Here is a tiny trained network, its code and every weight. The questions are about switching its units off for an input and a class, where a switched-off unit gives its printed mean instead of its output.

import numpy as np


def w(rows, s, z=0):
    codes = np.array(rows[::2]) - 128.0
    scale = np.full(codes.shape[1], s)
    scale[-1] = z or s
    return codes * scale


def norm(h):
    return h / np.sqrt((h * h).mean(-1, keepdims=True) + 1e-5)


def f(y):
    return np.maximum(y, 0)


def log_softmax(a):
    a = a - a.max(-1, keepdims=True)
    return a - np.log(np.exp(a).sum(-1, keepdims=True))


def net(x, mask):
    res = np.array(x, float).reshape(1, 5) / 4 @ E
    u = 0
    for l in range(2):
        y = f(norm(res) @ A[l][:, :-1].T + A[l][:, -1])
        res = res + np.where(mask[u : u + 3], y, B[l][:, -1]) @ B[l][:, :-1]
        u += 3
    return log_softmax(norm(res)[-1] @ U[:, :-1].T + U[:, -1])


A, B = {}, {}
E = w([
[125,223,147,108,88,102],'x0',
[111,105,134,53,182,45],'x1',
[234,144,166,196,121,111],'x2',
[141,194,3,170,205,112],'x3',
[191,94,81,91,85,83],'x4',
],0.0028)
A[0] = w([
[246,141,217,208,177,76,3],'0.n1',
[119,122,187,69,240,3,17],'0.n2',
[47,176,238,199,243,147,26],'0.n3',
],0.0063,0.0037)
B[0] = w([
[1,112,78,55,135,136,236],'0.n1',
[144,149,128,204,69,221,228],'0.n2',
[214,93,86,76,89,101,251],'0.n3',
],0.0083,0.0026)
A[1] = w([
[140,95,255,109,122,101,27],'1.n1',
[213,89,93,111,94,30,5],'1.n2',
[161,181,102,186,244,71,33],'1.n3',
],0.0092,0.0013)
B[1] = w([
[132,173,75,204,234,44,248],'1.n1',
[190,128,185,58,153,152,251],'1.n2',
[95,89,253,177,142,42,212],'1.n3',
],0.0061,0.0031)
U = w([
[124,140,161,219,198,14,127],'0',
[2,109,76,58,140,145,112],'1',
[172,152,129,242,68,231,100],'2',
[143,143,145,117,149,123,252],'3',
[236,112,113,44,121,117,43],'4',
],0.0072,0.0034)

Each question gives the input, the list of numbers given to net, and the class t.
The units are the neurons (one row each of A and B). Each row of codes is followed by its name. A weight is (code - 128) times the scale printed after its matrix; where a second scale follows, it is the last column's (A, B and U).
mask holds one flag per neuron, layer by layer. A switched-off neuron (its flag False) gives its mean, the last column of its row in B, instead of its output. The means were averaged over made-up inputs and are rounded, as every weight is.
A unit's drop is (log p(t) with every unit on - log p(t) with that unit switched off) / (log p(t) with every unit on - log p(t) with every unit switched off).
The circuit of an input: a set's keep is (log p(t) with only the set's units on - log p(t) with every unit switched off) / (log p(t) with every unit on - log p(t) with every unit switched off). Starting from all 6 units, units are removed one at a time, each time the one whose removal leaves the highest keep (on an exact tie, the one counted first), for as long as the keep stays at least 0.8.
circuit, biggest first: the units of the circuit, biggest drop first
most important unit: the unit with the biggest drop
top k neurons: the k neurons with the biggest drops, biggest first
top k neurons in layer l: the k neurons of layer l with the biggest drops, biggest first
input [-6,-1,7,5,-1], class 1: top neuron : [0.n1]
input [-7,-7,8,-8,-1], class 0: top 2 neurons : [1.n1; 0.n2]
input [7,-3,1,7,4], class 0: circuit, biggest first : [1.n3; 0.n3]
input [-2,7,-8,-8,3], class 0: top 3 neurons : [1.n1; 0.n1; 0.n3]
input [0,7,0,4,-8], class 4: top 2 neurons : [0.n3; 1.n2]
input [0,5,-4,-7,0], class 0: circuit, biggest first : [1.n1; 0.n1]
input [6,-7,-5,7,1], class 0: circuit, biggest first : [0.n1; 0.n2; 1.n3]
input [-4,3,-7,-8,1], class 0: circuit, biggest first : [1.n1; 0.n1]
input [1,-5,-2,5,-7], class 4: top 2 neurons : [0.n3; 0.n2]
input [2,0,-5,7,-8], class 4: top 2 neurons in layer 1 : [1.n1; 1.n2]
input [-4,-6,6,-2,1], class 1: top 2 neurons : [0.n1; 0.n2]
input [5,-1,-4,6,-3], class 0: circuit, biggest first : [1.n3; 0.n1]
input [7,4,-6,7,-5], class 0: circuit, biggest first : [0.n1; 1.n3]
input [-3,-6,4,8,5], class 0: circuit, biggest first : [1.n3; 0.n2]
input [-7,3,-6,5,-8], class 4: top 2 neurons in layer 0 : [0.n3; 0.n1]
input [-5,6,0,-8,-6], class 0: most important unit : 1.n1
input [-7,8,-3,-5,2], class 2: circuit, biggest first : [0.n2; 0.n1]
input [-2,8,-1,5,6], class 2: top 2 neurons : [0.n2; 0.n3]
input [8,4,8,-1,8], class 1: top 2 neurons in layer 0 : [0.n1; 0.n3]
input [-6,-3,0,-8,-7], class 0: most important unit : 1.n1
